7872  7019  6537  6260  4885  6222  5429
6198  5444  8327  6446  8469  3603  8368
8394  6595  3110  7167  7618  6175  5005
Out: 5429

3532  5133  6865  7955  7930  6914
8707  4314  2607  7757  7142  2295
8536  6042  1813  7585  7313  1767
Out: 6914

138   67   64   57   86
 82  173  102  214   85
 37   98   60   60   68
Out: 86

 6  67  16  35  72  63  94
18  73  16  24  84  44  65
12  74  41  56  82  43  36
Out: 94

8825  6447  2146  3850
6131  6236  4923  3653
6790  4639  5528  7047
Out: 3850

5  7  3  6  3
7  6  5  6  4
0  5  4  6  1
Out: 3

7  3  7  2  2  3  1
1  6  1  8  8  6  8
2  6  1  7  8  6  8
Out: 1
---
[[-1.628  0.286 -1.258  0.425 -4.751  1.501]
 [-2.711 -2.071  1.727  3.314  1.122  1.875]
 [-1.268  0.142  1.283 -1.471 -2.306  4.575]
 [ 3.253  1.504 -2.344 -1.052  3.077 -5.729]
 [ 2.019 -0.971 -0.002  0.650  4.380 -3.109]
 [-0.581  4.679 -0.903 -3.989 -2.181  1.767]
 [-1.633 -3.325  2.849  0.765 -0.337  6.347]
 [-2.502  0.917 -4.087  2.132 -2.582  0.407]
 [-3.514 -0.032  0.635  3.744  2.993  0.293]] -> -0.032

[[ 0.558 -1.160 -1.247  0.213  0.078 -0.059 -1.331  2.145  3.070  0.415]
 [-0.420  5.447 -2.714  0.459 -0.634 -2.950  1.935 -0.814  1.997  0.133]
 [ 1.758  0.312 -1.371  1.159 -0.121 -1.184 -1.625  0.368  1.674 -0.473]
 [-2.429  7.218 -3.185  0.871  0.185 -2.786  2.556  0.165  3.289  1.486]
 [ 1.638  0.087 -0.909  0.817 -0.011 -1.878 -1.384 -0.951  2.188 -1.329]
 [-0.012  2.346  0.711  0.754  0.238 -3.571 -1.857  2.160  0.982  0.923]
 [ 1.649  0.254 -1.540  0.274 -1.426 -2.598 -2.480  1.554  2.104 -0.501]
 [-0.659  4.821 -0.528  0.359 -1.305 -2.114  0.482  0.437  2.944  1.817]] -> 4.821

[[-2.026 -2.444  2.584  5.531 -2.762 -0.075  0.000  5.348  4.636  6.174
   2.843 -1.924  2.847 -4.841]
 [ 5.907  4.296  3.142 -0.965  4.181  4.295  0.059 -2.332 -5.863 -4.975
  -4.687  0.836 -5.156  3.522]
 [ 1.766  3.355  1.959 -5.939  3.808  2.742  2.184 -3.437 -5.252 -5.628
  -4.204 -1.348 -3.011  3.910]
 [-4.612  2.006 -5.044 -5.345  3.111 -5.140  5.937  3.756 -0.341  3.809
  -3.595 -1.298 -2.401  3.893]
 [ 1.987  2.288 -2.098 -1.238  2.759 -1.245  3.161 -3.219 -5.111 -4.712
  -2.582  5.587 -3.796  3.543]
 [ 5.846  4.042  6.787  2.307  4.020  6.110  0.763  2.157 -4.953 -2.795
  -4.607  0.742 -5.058 -0.172]
 [-1.532  3.568  0.661 -2.040  1.659  0.907 -3.211  3.724  5.060  6.494
   1.540 -5.113  3.834  0.568]
 [ 0.638  1.953  6.925 -2.948  2.230  4.130  4.825  6.270 -1.057  3.050
  -5.037 -2.772 -3.134 -2.130]
 [-2.172  3.553 -1.569 -3.831  1.108 -1.229 -5.631 -3.409  3.644  0.021
   2.783 -4.537  4.956  2.429]
 [ 0.358  0.168 -7.400  2.425 -1.007 -3.619 -5.842 -5.488 -1.028 -2.939
   5.019  2.927  3.119  3.359]
 [-1.250 -3.703  2.423  0.146 -3.251  0.408  6.537  2.500 -2.117 -0.376
  -3.432  2.747 -3.024 -3.549]] -> -3.703

[[-2.162 -1.141 -4.327  2.237  3.087 -2.617  3.574 -1.005  1.632 -2.011
   3.221 -1.887  3.795]
 [-3.083 -1.861 -4.325 -0.976  3.259 -2.057  4.370  0.332 -1.888 -1.988
   3.168 -3.121  3.514]
 [-2.443 -5.965 -0.222 -2.500  3.309  1.553  4.424 -2.229 -5.222 -3.281
   0.786 -3.587  4.033]
 [-2.084  2.409 -3.548  1.086  1.547 -1.151 -0.877  4.202  0.476 -1.353
   0.265  0.840 -2.758]
 [-2.380 -1.524 -3.847  4.291  0.503  1.082 -0.114 -1.017  3.540 -2.214
   5.013 -0.712  0.023]
 [ 0.840 -4.317  1.560  0.259  1.077  0.272  3.704 -3.726 -1.102 -0.916
   2.393 -1.371  3.769]
 [ 2.511 -3.180  3.199  2.104 -3.178  6.479 -4.452 -3.110 -0.137 -0.791
   0.609 -0.426 -1.511]] -> -3.180

[[ 1.321 -5.773  1.897  0.895 -2.937 -0.332 -1.830  0.839  7.447 -0.653
  -1.206  2.176]
 [-2.977 -2.502 -0.332 -6.680 -2.383  2.961  0.631 -7.066  3.870  2.287
   0.181 -7.744]
 [ 4.843  3.444 -2.266 -6.541 -6.852 -1.080  5.396 -0.558  1.987  6.514
  -1.768  0.833]
 [-3.359 -4.884 -1.006 -0.886 -0.660 -3.555  2.137 -1.523 -2.814  1.500
   0.732  1.384]
 [-1.449 -8.152  1.316  3.495 -1.699 -3.296  6.739 -2.686  8.040 -2.258
   2.587 -1.468]
 [-2.549 -1.988  3.553 -3.111 -1.163  1.822  1.067 -4.528 -4.994 -1.082
   3.181  4.770]
 [ 3.076 -1.347  4.022  1.338 -2.544  0.404  3.926  2.337  4.245  2.680
   0.227 -3.240]
 [-2.313  4.036  2.691  3.835  2.270  1.506 -2.407  2.132 -2.173 -0.441
  -4.596 -2.734]
 [ 3.486  5.240  0.102 -4.968 -7.421  4.378  2.062 -4.853  2.423 -3.979
  -2.414  2.771]
 [ 3.560 -0.875  4.378  5.205 -3.690 -2.043  3.245  1.154  2.653  3.578
   1.202 -2.283]
 [-0.037  2.897  2.476  2.066  2.001 -1.226 -2.616  2.493  0.460 -2.620
  -4.586 -4.864]
 [ 4.239 -0.461  2.164  1.303  0.478  4.377 -6.704 -0.598  3.130 -3.471
   5.900 -4.311]] -> -0.461

[[-0.240 -2.491 -6.376 -2.998  7.868 -2.014 -1.143]
 [-1.002 -6.058  3.961 -5.738  0.920 -5.217  1.074]
 [ 2.508  4.285 -4.382  0.363  3.059 -3.159 -0.126]
 [ 4.191  5.389 -3.398  5.140  2.599 -0.234 -3.773]
 [ 1.001  5.149  6.474  4.915 -5.881  4.503 -7.524]
 [ 3.551  3.999 -2.409  4.421 -3.201 -0.173  3.294]
 [ 4.539  1.758 -3.650 -5.752  6.666 -6.013  0.655]
 [-2.982  2.213  1.080 -4.754  1.814  1.815 -6.473]
 [ 5.690 -1.420  3.862 -1.555  4.021 -2.179 -4.845]
 [-2.917  3.195 -3.016 -2.079  1.830  5.674 -4.804]
 [-5.895  4.168 -5.411  0.519 -4.170  3.152  5.282]
 [ 5.958 -7.081  4.270  3.554 -1.618  0.556  0.138]] -> -7.081

[[ 4.885  3.527  1.355 -2.308 -5.102 -0.011 -0.068  0.199  3.914]
 [ 3.788  3.879  0.257  2.229  0.345 -2.963 -0.833 -2.951  2.796]
 [-0.374  3.531  4.853 -0.934  0.899  1.136  4.054  1.810  0.058]
 [-2.764 -2.307 -1.575  5.764  5.721 -3.042 -0.195  0.278 -4.017]
 [-4.248 -2.601 -1.373  3.130  5.740 -0.781 -0.238 -1.407 -3.309]
 [-3.515 -0.786  2.845 -2.642  0.692  3.322  3.136  2.716 -1.926]
 [-4.068 -1.084  0.241  3.154  5.986 -0.748  1.054 -0.668 -3.289]] -> -1.084
---
[7, 5, 2, 0, 6, 1, 4] | 0
[17, 121, 798, 456, 186] | 456
[[5675, 8496, 7403, 2731, 8121, 5900], [6947, 7088, 7411, 7200, 7204, 6127]] | 2731
[174, 241, 98, 48] | 48
[3447, 8613, 8167, 2291, 9187, 5560] | 2291
[[31, 233, 46, 39, 98, 30, 113], [80, 140, 68, 59, 93, 18, 106]] | 39
---
[[393, 929, 962, 166], [635, 702, 657, 616], [404, 904, 969, 225]]: 225
[16, -26, -25, 32, -37, -8]: -26
[2170, 8514, 4303, 5554]: 4303
[304, 894, 98, 689, 626]: 304
[[2, 0, 4, 8], [7, 8, 3, 1]]: 1
[57, 148, 238, 117, 211, 228]: 117
